Below is a small trained network, with its code and all its weights. Each question gives an input and a class and asks what happens when units are switched off, that is, made to give their printed mean instead of their output.

import numpy as np


def w(rows, s, z=0):
    codes = np.array(rows[::2]) - 128.0
    scale = np.full(codes.shape[1], s)
    scale[-1] = z or s
    return codes * scale


def f(y):
    return y / 2 * (1 + np.tanh(0.7978845608 * (y + 0.044715 * y**3)))


def log_softmax(a):
    a = a - a.max(-1, keepdims=True)
    return a - np.log(np.exp(a).sum(-1, keepdims=True))


def net(x, mask):
    res = np.array(x, float).reshape(1, 4) / 4 @ E
    y = f(res @ A[0][:, :-1].T + A[0][:, -1])
    res = res + np.where(mask, y, B[0][:, -1]) @ B[0][:, :-1]
    return log_softmax(res[-1] @ U[:, :-1].T + U[:, -1])


A, B = {}, {}
E = w([
[67,210,78,167,180,138,113,186,124,205,93,76],'x0',
[164,156,190,148,153,66,173,87,145,157,51,60],'x1',
[89,137,119,128,141,158,204,97,170,101,136,61],'x2',
[116,166,246,34,217,184,97,192,74,91,148,93],'x3',
],0.011)
A[0] = w([
[47,111,96,79,114,201,106,201,96,72,254,168,43],'N1',
[145,76,172,93,106,136,150,140,100,53,91,138,83],'N2',
[174,159,252,111,157,47,154,120,128,131,78,84,15],'N3',
[113,168,229,28,171,158,108,178,80,51,131,104,2],'N4',
[194,93,183,71,109,143,173,97,93,79,153,146,156],'N5',
[177,71,195,106,149,113,160,127,130,94,191,143,112],'N6',
[67,186,103,127,229,120,104,204,76,167,117,84,180],'N7',
],0.0089,0.0026)
B[0] = w([
[110,130,192,83,195,94,30,1,189,116,70,114,226],'N1',
[66,172,126,209,135,123,158,134,126,178,187,137,179],'N2',
[58,173,196,47,124,127,34,78,207,195,59,96,202],'N3',
[58,63,31,80,35,56,163,104,16,35,138,167,248],'N4',
[178,162,114,162,210,241,198,178,89,129,213,137,209],'N5',
[215,179,99,141,157,170,128,102,29,139,155,181,192],'N6',
[196,170,51,202,162,207,131,167,101,113,179,206,211],'N7',
],0.0097,0.017)
U = w([
[170,147,132,169,195,221,160,175,110,122,151,157,146],'0',
[94,51,75,102,4,32,174,107,110,94,111,152,209],'1',
[99,119,209,62,198,123,48,73,173,148,82,103,2],'2',
],0.013,0.0044)

Each question gives the input, the list of numbers given to net, and the class t.
The units are the neurons (one row each of A and B). Each row of codes is followed by its name. A weight is (code - 128) times the scale printed after its matrix; where a second scale follows, it is the last column's (A, B and U).
mask holds one flag per neuron, in row order. A switched-off neuron (its flag False) gives its mean, the last column of its row in B, instead of its output. The means were averaged over made-up inputs and are rounded, as every weight is.
A unit's drop is (log p(t) with every unit on - log p(t) with that unit switched off) / (log p(t) with every unit on - log p(t) with every unit switched off).
The circuit of an input: a set's keep is (log p(t) with only the set's units on - log p(t) with every unit switched off) / (log p(t) with every unit on - log p(t) with every unit switched off). Starting from all 7 units, units are removed one at a time, each time the one whose removal leaves the highest keep (on an exact tie, the one counted first), for as long as the keep stays at least 0.8.
circuit, biggest first: the units of the circuit, biggest drop first
unit that matters most: the unit with the biggest drop
k most important neurons: the k neurons with the biggest drops, biggest first
drop of u: that unit's drop, to one decimal
input [6,-7,-3,0], class 2: unit that matters most : N1
input [-7,5,-5,8], class 1: 2 most important neurons : [N4 N7]
input [-5,6,8,-5], class 2: 3 most important neurons : [N4 N7 N3]
input [7,7,-4,5], class 0: 2 most important neurons : [N7 N1]
input [-7,-6,7,-2], class 0: 2 most important neurons : [N5 N3]
input [7,8,-4,-5], class 2: 2 most important neurons : [N4 N5]
input [5,7,6,-5], class 2: 2 most important neurons : [N4 N5]
input [-7,6,8,6], class 0: 2 most important neurons : [N5 N6]
input [5,5,4,6], class 1: 4 most important neurons : [N4 N5 N1 N6]
input [-6,-5,3,-6], class 0: 3 most important neurons : [N4 N3 N5]
input [-7,-7,2,-4], class 0: 2 most important neurons : [N3 N5]
input [1,-1,1,4], class 1: 2 most important neurons : [N4 N5]
input [0,-7,-1,7], class 1: 2 most important neurons : [N4 N3]
input [-8,4,-3,-6], class 0: circuit, biggest first : [N4]
input [-5,8,-6,-5], class 2: drop of N4 : 0.8
input [2,-2,-7,7], class 1: drop of N4 : 1.3
input [1,-5,3,5], class 1: drop of N1 : 0.0
